Here is a tiny trained network, its code and every weight. The questions are about switching its units off for an input and a class, where a switched-off unit gives its printed mean instead of its output.

import numpy as np


def w(rows, s, z=0):
    codes = np.array(rows[::2]) - 128.0
    scale = np.full(codes.shape[1], s)
    scale[-1] = z or s
    return codes * scale


def norm(h):
    return h / np.sqrt((h * h).mean(-1, keepdims=True) + 1e-5)


def f(y):
    return y / 2 * (1 + np.tanh(0.7978845608 * (y + 0.044715 * y**3)))


def log_softmax(a):
    a = a - a.max(-1, keepdims=True)
    return a - np.log(np.exp(a).sum(-1, keepdims=True))


def net(x, mask):
    res = np.array(x, float).reshape(1, 8) / 4 @ E
    u = 0
    for l in range(3):
        y = f(norm(res) @ A[l][:, :-1].T + A[l][:, -1])
        res = res + np.where(mask[u : u + 9], y, B[l][:, -1]) @ B[l][:, :-1]
        u += 9
    return log_softmax(norm(res)[-1] @ U[:, :-1].T + U[:, -1])


A, B = {}, {}
E = w([
[212,216,162,201,28,217,170,155,119,147,100],'x0',
[100,156,83,254,173,79,83,199,129,129,36],'x1',
[193,104,137,136,91,66,78,97,114,127,119],'x2',
[41,160,88,128,51,121,111,23,189,192,85],'x3',
[124,21,103,111,73,161,121,180,93,181,77],'x4',
[126,180,81,100,124,89,127,159,97,172,167],'x5',
[125,126,135,131,124,126,127,131,133,129,133],'x6',
[179,122,148,99,167,116,156,150,204,193,101],'x7',
],0.0089)
A[0] = w([
[120,131,104,155,133,142,105,126,50,101,175,21],'0.n1',
[59,254,64,55,138,116,156,234,62,233,211,123],'0.n2',
[51,157,85,119,168,211,186,174,149,127,167,4],'0.n3',
[75,162,104,123,74,122,63,89,170,177,131,147],'0.n4',
[188,82,164,148,87,81,69,83,142,91,128,84],'0.n5',
[58,134,55,131,154,195,235,171,179,100,138,23],'0.n6',
[50,67,218,169,173,237,182,99,185,58,67,58],'0.n7',
[8,140,178,140,64,133,139,123,17,51,134,47],'0.n8',
[121,40,74,101,55,136,155,185,132,128,76,119],'0.n9',
],0.0077,0.0038)
B[0] = w([
[161,100,79,122,143,131,147,135,174,130,129,146],'0.n1',
[185,87,141,133,132,98,150,56,98,100,57,253],'0.n2',
[168,79,160,148,44,63,58,146,151,126,152,154],'0.n3',
[156,27,132,184,135,142,193,147,141,34,140,218],'0.n4',
[155,141,103,111,107,68,108,117,80,158,129,167],'0.n5',
[133,136,222,150,79,91,12,146,146,164,144,157],'0.n6',
[205,104,115,114,119,45,150,61,72,125,68,203],'0.n7',
[230,124,40,117,181,145,42,117,203,193,152,196],'0.n8',
[113,198,169,164,208,132,128,55,92,153,183,206],'0.n9',
],0.011,0.0048)
A[1] = w([
[107,59,89,135,88,145,162,163,69,236,115,176],'1.n1',
[30,90,161,37,168,68,60,157,192,84,132,47],'1.n2',
[75,192,111,181,167,94,123,184,120,172,72,110],'1.n3',
[80,164,82,112,47,87,100,100,182,160,105,114],'1.n4',
[137,236,119,136,128,45,169,87,187,75,156,105],'1.n5',
[164,182,172,164,110,199,131,131,170,138,149,137],'1.n6',
[130,137,153,87,114,146,155,106,127,165,194,194],'1.n7',
[171,112,195,82,177,97,196,155,254,227,66,1],'1.n8',
[1,158,63,117,30,130,158,38,180,185,90,1],'1.n9',
],0.0093,0.0048)
B[1] = w([
[148,157,233,162,192,143,67,31,115,64,127,219],'1.n1',
[98,112,54,148,110,155,193,98,28,229,101,238],'1.n2',
[63,96,119,80,84,171,82,134,167,45,68,240],'1.n3',
[177,78,172,135,126,104,104,213,130,137,187,151],'1.n4',
[123,62,219,167,155,179,68,82,63,137,118,253],'1.n5',
[32,101,32,123,141,115,161,107,39,181,144,239],'1.n6',
[47,162,118,119,145,106,67,164,171,61,24,244],'1.n7',
[184,151,2,163,98,147,24,95,111,84,224,240],'1.n8',
[193,42,181,150,152,150,184,203,124,85,211,181],'1.n9',
],0.0096,0.0036)
A[2] = w([
[133,124,141,129,128,104,75,85,91,170,109,253],'2.n1',
[145,150,155,91,172,115,141,250,75,99,172,46],'2.n2',
[98,131,78,123,121,147,208,107,129,156,92,88],'2.n3',
[147,51,118,140,81,124,141,102,126,88,122,219],'2.n4',
[172,166,140,171,81,178,126,124,126,120,121,109],'2.n5',
[156,147,101,117,95,67,114,133,76,95,88,177],'2.n6',
[114,146,140,33,98,149,151,106,143,118,147,129],'2.n7',
[130,123,155,68,99,169,121,97,113,140,176,166],'2.n8',
[125,198,148,154,48,177,166,148,121,157,132,53],'2.n9',
],0.013,0.0036)
B[2] = w([
[115,175,166,111,96,158,151,160,134,153,166,250],'2.n1',
[135,73,133,161,79,176,184,130,174,119,161,157],'2.n2',
[107,156,126,115,148,158,143,171,120,129,146,137],'2.n3',
[161,189,125,102,129,142,161,192,125,134,127,241],'2.n4',
[91,65,101,68,189,76,117,120,132,140,155,172],'2.n5',
[106,141,128,84,104,114,153,102,192,143,109,209],'2.n6',
[112,133,103,176,119,121,106,157,155,109,11,143],'2.n7',
[76,98,107,218,145,85,75,144,160,124,82,165],'2.n8',
[67,98,90,101,145,58,172,86,88,230,137,139],'2.n9',
],0.013,0.012)
U = w([
[57,83,49,93,177,98,198,83,64,195,121,131],'0',
[181,39,137,181,127,147,212,174,150,82,171,115],'1',
[64,142,100,165,123,118,77,159,165,89,5,109],'2',
[113,133,229,170,190,172,88,36,70,118,152,97],'3',
[183,154,3,121,141,132,50,101,150,145,185,89],'4',
[166,168,153,77,140,93,197,84,132,148,68,111],'5',
[101,183,125,110,137,173,163,163,151,139,140,249],'6',
[110,121,174,106,65,74,121,179,148,173,153,112],'7',
],0.015,0.014)

Each question gives the input, the list of numbers given to net, and the class t.
The units are the neurons (one row each of A and B). Each row of codes is followed by its name. A weight is (code - 128) times the scale printed after its matrix; where a second scale follows, it is the last column's (A, B and U).
mask holds one flag per neuron, layer by layer. A switched-off neuron (its flag False) gives its mean, the last column of its row in B, instead of its output. The means were averaged over made-up inputs and are rounded, as every weight is.
A unit's drop is (log p(t) with every unit on - log p(t) with that unit switched off) / (log p(t) with every unit on - log p(t) with every unit switched off).
The circuit of an input: a set's keep is (log p(t) with only the set's units on - log p(t) with every unit switched off) / (log p(t) with every unit on - log p(t) with every unit switched off). Starting from the 12 units with the biggest drops (on a tie, the unit counted first), units are removed one at a time, each time the one whose removal leaves the highest keep (on an exact tie, the one counted first), for as long as the keep stays at least 0.8.
units of the circuit, in order: the units of the circuit, biggest drop first
unit that matters most: the unit with the biggest drop
k most important neurons: the k neurons with the biggest drops, biggest first
top k neurons in layer l: the k neurons of layer l with the biggest drops, biggest first
input [-5,0,-4,6,-8,1,3,3], class 3: unit that matters most => 1.n5
input [8,6,-4,-4,6,-6,2,8], class 0: 2 most important neurons => [2.n5; 0.n8]
input [5,-3,-4,0,-7,2,5,6], class 3: 3 most important neurons => [1.n5; 0.n8; 2.n4]
input [0,0,3,-6,6,8,-8,2], class 5: top 2 neurons in layer 0 => [0.n2; 0.n4]
input [3,8,4,-5,-7,0,8,6], class 2: units of the circuit, in order => [1.n3; 2.n4]
input [1,-7,0,-5,-6,4,0,-1], class 2: units of the circuit, in order => [2.n7; 2.n8]
input [7,3,2,5,4,-4,6,7], class 0: units of the circuit, in order => [2.n5; 2.n9]
input [-7,-4,-5,1,-2,-4,7,-8], class 4: 2 most important neurons => [0.n8; 1.n6]
input [6,-7,5,1,3,0,4,-8], class 4: top 2 neurons in layer 0 => [0.n8; 0.n5]
input [1,-4,-6,2,1,-1,2,-2], class 7: 2 most important neurons => [0.n6; 0.n3]
input [0,5,-2,-6,5,3,-7,7], class 4: 2 most important neurons => [1.n8; 0.n4]
input [3,0,-5,-2,1,-1,0,-2], class 7: 2 most important neurons => [0.n6; 0.n3]
input [8,8,-6,-4,1,-1,-5,4], class 0: 2 most important neurons => [2.n9; 1.n7]
input [3,7,-7,-8,-8,3,-6,3], class 1: units of the circuit, in order => [2.n2]
input [8,-8,6,-3,-7,-6,-1,0], class 0: top 3 neurons in layer 1 => [1.n3; 1.n6; 1.n1]
input [8,6,-6,4,-7,-4,-3,-4], class 0: units of the circuit, in order => [2.n9; 2.n5]
input [2,-7,-6,-1,4,4,-5,-7], class 2: 2 most important neurons => [2.n8; 1.n8]
input [5,7,4,-5,1,4,3,-8], class 4: 2 most important neurons => [0.n8; 1.n7]
input [7,-1,-2,-3,-4,-8,3,-4], class 5: 2 most important neurons => [0.n7; 1.n2]
input [-4,-6,-7,7,5,1,7,-7], class 1: top 2 neurons in layer 1 => [1.n9; 1.n8]
input [-4,-2,3,-3,0,8,3,4], class 5: unit that matters most => 0.n2
input [-6,1,7,-5,3,2,2,7], class 4: top 2 neurons in layer 2 => [2.n4; 2.n5]
